[[ 21 -56 -18  12 -56]
 [-44  57   1  23 -24]
 [ 20   4 -77   8   8]] Answer: 12

[[ 33  29 -27   5  47  26 -35]
 [-51 -35 -25   4 -68 -33  59]
 [-21 -24  -4  36 -54  59  73]] Answer: 26

[[ 21  29  73 -63  39  40  42]
 [-39 -20  26 -34  10 -20  64]
 [-14  79 -25 -27 -35  53  36]] Answer: 40

[[-54 -67 -48 -28  16  52]
 [ 52  59  -1  68  14 -42]
 [ 55  65  -7  62  28 -42]] Answer: 16

[[  7  77 -21 -43 -36 -51]
 [-34  49 -31 -57 -20  -1]
 [ 28 -53 -31  21  20  55]] Answer: -36

[[-54 -19  15  43]
 [-56 -35  35  56]
 [-63 -19  15  60]] Answer: 15

[[-64   6  -9   9 -33]
 [ 41  68 -31  47  48]
 [ 64   7  -2  30  43]] Answer: 9

[[-22  51 -19  49]
 [-13  58 -28  57]
 [-23  70 -29  68]] Answer: -19

[[ -6  23   5   8 -16  17]
 [  5  21  19  16 -66  29]
 [-12  22  34 -10  42  23]] Answer: -16
---
[[ 12.2  -2.3   1.7  16.8  11.6]
 [  9.0   5.3   6.4  10.8   9.1]
 [ 19.5 -15.0  -2.0  23.4  16.5]] ==> 1.7

[[ 0.03  0.13 -0.10 -0.17  0.13 -0.19]
 [ 0.10 -0.13 -0.06 -0.19  0.13 -0.13]] ==> -0.10

[[-13.913  -9.396 -11.669   4.884 -13.892]
 [ -0.788   2.026   2.966   2.017  -0.336]
 [ 15.928  12.485  15.286 -11.930  15.936]] ==> -11.669

[[ 0.137  0.064  0.047  0.114  0.071 -0.114]
 [ 0.069  0.066 -0.013  0.030  0.155  0.128]] ==> 0.047

[[-0.248 -0.453 -0.424 -0.259 -0.407]
 [-0.321 -0.390 -0.322 -0.510 -0.427]
 [-1.770  0.764  0.730  0.240  1.309]] ==> -0.424

[  40.0  -72.5  132.4   82.8   81.6 -147.2] ==> 132.4

[ -9.242 -11.671  -9.672  11.067] ==> -9.672

[[ 0.10  0.01  0.10  0.09 -0.10 -0.03]
 [ 0.11  0.04  0.12  0.12 -0.13 -0.07]] ==> 0.10

[[-0.09 -0.03  0.02 -0.05  0.02 -0.09]
 [-0.16  0.01  0.12 -0.01  0.10 -0.14]] ==> 0.02
---
[[174 162 125 211  86  56]
 [ 89 156 116   4  85 150]] => 116

[[138 245  80 169 123  10  71]
 [144 143  94 135 140  65  69]] => 135

[[81 83 11 69 52 33]
 [53 33 73 50 61 51]
 [ 4 41 77 19 50 98]] => 77

[ 9 93 45  6] => 9

[-12 -41  39  43 -22] => -41

[[ 678  153 -821  121]
 [-739  331 -469 -797]
 [-682 -552  -98 -812]] => -682

[172  57 193 113  18 145] => 193
---
-0.01  -0.06  -0.09  -0.07  -0.05  -0.10
-0.01  -0.01  -0.03   0.16  -0.16  -0.12
 0.06  -0.08   0.06  -0.06  -0.05  -0.08
>> -0.06

-0.056  -0.055  -0.009  -0.061  -0.074
-0.056  -0.058  -0.018  -0.056  -0.060
 0.056  -0.109  -0.184  -0.084   0.161
>> -0.184

 0.07   0.03  -0.06  -0.06   0.06
-0.23  -0.13   0.14   0.15  -0.20
-0.20  -0.10   0.11   0.11  -0.15
>> 0.11

 0.048   0.452   0.406   0.648
 0.821   0.516   0.278  -0.372
 1.546  -1.358  -1.146   1.386
>> -1.358

 0.1  -0.1  -1.4   1.2
 1.1  -0.2  -1.6   0.7
 1.8  -0.2  -1.4   0.2
>> -0.2

-0.009  -0.119  -0.146  -0.010  -0.055  -0.179  -0.191
-0.091  -0.142  -0.104   0.022  -0.041  -0.216  -0.019
-0.074   0.054   0.029  -0.097  -0.097   0.134   0.010
>> -0.097

 17.468    2.794    6.524   -4.225
-12.266   -0.360   -8.230   -7.561
 14.447   -2.023  -18.690   -3.017
>> -2.023
---
[[ 14 -20  15  56  74]
 [-11 -13  68 -52 -62]
 [-35  41  47  -5 -67]] yields -11

[[-12  12   9  10  16 -17]
 [ 65 -15 -44   7 -11 -15]
 [ 20  -9 -28 -15 -26 -23]] yields 65

[[-44  10  52 -48]
 [-33 -31 -63  70]
 [-40  -7  53  19]] yields -33

[[-76 -72 -26 -15  10]
 [ 79  72  26  18 -10]
 [ 57  52  20  15  -6]] yields 79

[[ 40  15  55 -28  62]
 [ -6  35  32 -66  -7]
 [-54 -75 -75 -21 -41]] yields -6

[[-9  2  2  1  3]
 [46 74 71 29 21]
 [50 78 65 20 13]] yields 46

[[-26  -7  32  41  25  20 -35]
 [-44 -38 -69  60  77 -58   7]
 [  1   1  27  21   5  31   7]] yields -44

[[-78 -70 -25 -14]
 [ 58  54  21  14]
 [-81 -73 -26 -19]] yields 58

[[-28  22 -25   1  56  34 -37]
 [-16   9 -33 -38  14   9 -56]
 [ -9  14  13  33  58  33  17]] yields -16

[[ 39   0 -50  56   7]
 [  0  -7 -68  36  31]
 [ 39 -52  51  -8  -1]] yields 0
---
[ 70   2 -18 -11  15 -34] Answer: 15

[[-44 -40 -13 -41 -36]
 [  5 -33  10 -63  40]
 [ -3  22 -38  32  17]] Answer: -41

[52 81 70 24 17 -9] Answer: 17

[ 80  40  -3 -30] Answer: -3

[ -6 -26  -7 -14  60  37  46] Answer: 37

[-28 -45 -35 -68  -1 -64  16] Answer: -64

[ 80 -60 -31  78 -66] Answer: 78

[[-11 -65 -19 -44  61 -65]
 [ 12  66  37  -5 -62 -29]
 [-51 -27  59  48 -36  28]] Answer: 61

[[ -1   1 -14  -1  32  -2]
 [  0  -7 -69 -18   5  -8]
 [  2 -61   2   5  20  28]] Answer: 32
